The rows lie along a hidden order. The number after each row says roughly how far along it the row is, from 0 to 10. A new part has a new order.
[-1.05 -1.75  0.53 -0.28  0.20 -0.42 -1.80 -0.90  0.77  0.66 -0.27  0.53
 -2.41 -0.33  0.05  0.10 -1.74]	1
[-0.70  0.14  0.40 -3.33  0.37 -0.44  0.67 -1.17  2.67  3.52 -0.29  2.22
 -2.20  0.19  0.32  2.32 -1.65]	0
[-0.14  6.42  0.58 -1.57  4.58 -0.40  2.31 -1.07  4.19  0.12 -0.35  3.29
 -1.99  0.47  1.22  0.56 -0.70]	9
[-1.31 -2.86  0.01  1.96 -0.18  0.11 -1.25 -0.64 -1.04  0.43 -0.28 -0.71
 -2.39 -0.53  0.00 -0.52 -1.83]	8
[ 1.53  1.50  0.61  0.39  2.13 -1.46  2.40 -1.34  3.95  0.47  1.17  3.41
 -2.25  0.32  0.19  0.94  3.99]	3
[-0.99 -1.35  0.20 -0.86 -0.34 -0.37 -1.12 -1.54  1.03  3.00 -0.32  0.61
 -2.31 -0.62  0.06 -0.11 -1.61]	1
[ 1.75  0.18  0.44  5.13  1.37 -0.94  0.63 -0.97  2.83  0.35 -0.30 -0.08
 -2.19  0.11  0.13  0.08  0.88]	8
[-0.09  1.45  2.01 -5.33  1.78 -1.19  2.08 -1.49  3.77 -0.01 -0.34  3.05
 -1.91  0.51  0.18  0.40 -1.40]	1
[-0.35  0.03  0.49 -3.58  2.86 -0.97  0.51 -0.05  2.76  0.49  0.95  2.15
 -2.37  0.04  0.11  0.62  2.93]	9
[-0.95 -0.32  0.40 -2.87  1.15 -0.84  0.04 -1.02  2.54  0.56 -0.16  1.79
 -2.41 -0.03  0.13  5.15 -0.77]	10
[-0.49  0.46  0.43 -4.12  1.38 -0.96  0.80 -1.01  2.93  0.30 -0.33  2.16
 -2.26  0.12  1.48  0.78 -1.51]	1
[-0.45  4.02  0.22 -1.92  0.56  2.23  0.29 -0.63  1.79 -0.15 -0.36  1.24
 -1.82  0.05  0.90 -0.35 -1.49]	8
[ 0.02 -0.15  0.41 -4.10  0.05 -0.93  0.94 -1.60  2.93  1.68 -0.41 -0.14
 -2.14 -0.07  0.15  0.58 -1.54]	1
[-0.46 -0.21  0.32 -2.55  0.90 -0.69  3.07 -0.73  2.07  0.26 -0.35  1.65
 -2.14  0.14  0.10  0.11 -1.57]	3

[ 0.18  1.34 -0.01 -0.42 -0.91  0.05 -3.19 -3.45 -1.69 -0.04  0.73  5.83
  1.75 -2.47 -1.28  1.18  0.70 -0.18  0.29 -3.35 -0.72]	3
[ 0.72 -0.07  1.62  0.46 -0.14 -0.22 -0.72  0.80  1.65  0.07  0.46 -2.85
 -2.98 -0.76  1.04  1.77  0.63  0.88 -0.17  0.64 -0.26]	4
[-1.08 -1.02  3.37 -0.57  0.94 -0.10 -3.27  0.35  0.88  0.04 -0.53 -2.05
 -0.44 -2.55 -0.70  0.53  0.80 -2.63  0.42  2.73  0.21]	2
[-0.05 -2.47  0.29 -0.12  0.49 -0.47 -0.44  2.02  0.96 -0.34 -0.90 -1.43
  6.30  0.89  0.89 -2.91 -0.40 -3.59  0.31  7.83  1.23]	4
[-0.43  0.39  0.78 -0.17  0.55  0.79 -3.47  1.01  2.95  0.72 -1.25 -1.68
 -6.77 -0.46  0.06  4.40  1.13 -0.56 -0.52 -1.80 -1.12]	0
[ 2.49  0.25  1.09  1.13 -0.66 -0.29 -0.01  2.85  3.18  0.50  1.29 -5.30
 -5.92  0.64  3.19  2.64  0.57  3.35 -0.52  0.43 -0.57]	4
[-1.80  0.26 -2.25 -0.64 -0.55  0.63 -1.81 -3.99 -1.38 -0.64 -2.06  9.08
  7.43  0.13 -2.99  1.26  0.14 -3.64  0.07 -2.55 -0.71]	2
[ 1.24 -1.05  1.65  0.90 -0.64 -1.32  1.38 -0.35 -0.53 -1.20  1.11 -1.43
  7.89 -0.72  1.33 -3.36 -0.62 -1.96  0.33  6.42  1.51]	10
[-0.72  1.39 -1.01 -0.57 -0.14  0.84 -2.54 -2.13 -0.35  0.73 -0.57  3.90
 -3.86 -0.81 -1.66  3.29  0.76  0.35 -0.20 -5.78 -1.24]	2
[-0.15 -2.00  2.79  0.38  0.73 -0.71  1.88  2.13  1.86 -0.66 -0.28 -4.84
  3.03  0.57  0.84 -2.13 -0.55 -2.09 -0.23  8.26  1.68]	9
[ 1.24 -0.53  2.73  0.89  0.70 -0.52 -1.01  2.37  2.77  0.67  0.48 -6.25
 -1.85 -0.75  1.46  1.38  0.25 -0.98 -0.54  3.74  0.91]	6
[ 0.87  0.21 -3.22  0.68 -0.81 -0.29  0.33 -1.70 -1.41 -0.43 -0.41  4.43
  8.78  1.58 -0.32 -1.85 -1.00 -3.56 -0.09  1.70  0.66]	8
[-0.36  0.01 -1.47 -1.10 -1.14 -0.21  3.62 -2.87 -3.38 -0.99  0.00  4.89
  3.71  0.21 -1.08 -1.49 -0.69  1.11  0.42 -2.88 -0.38]	10
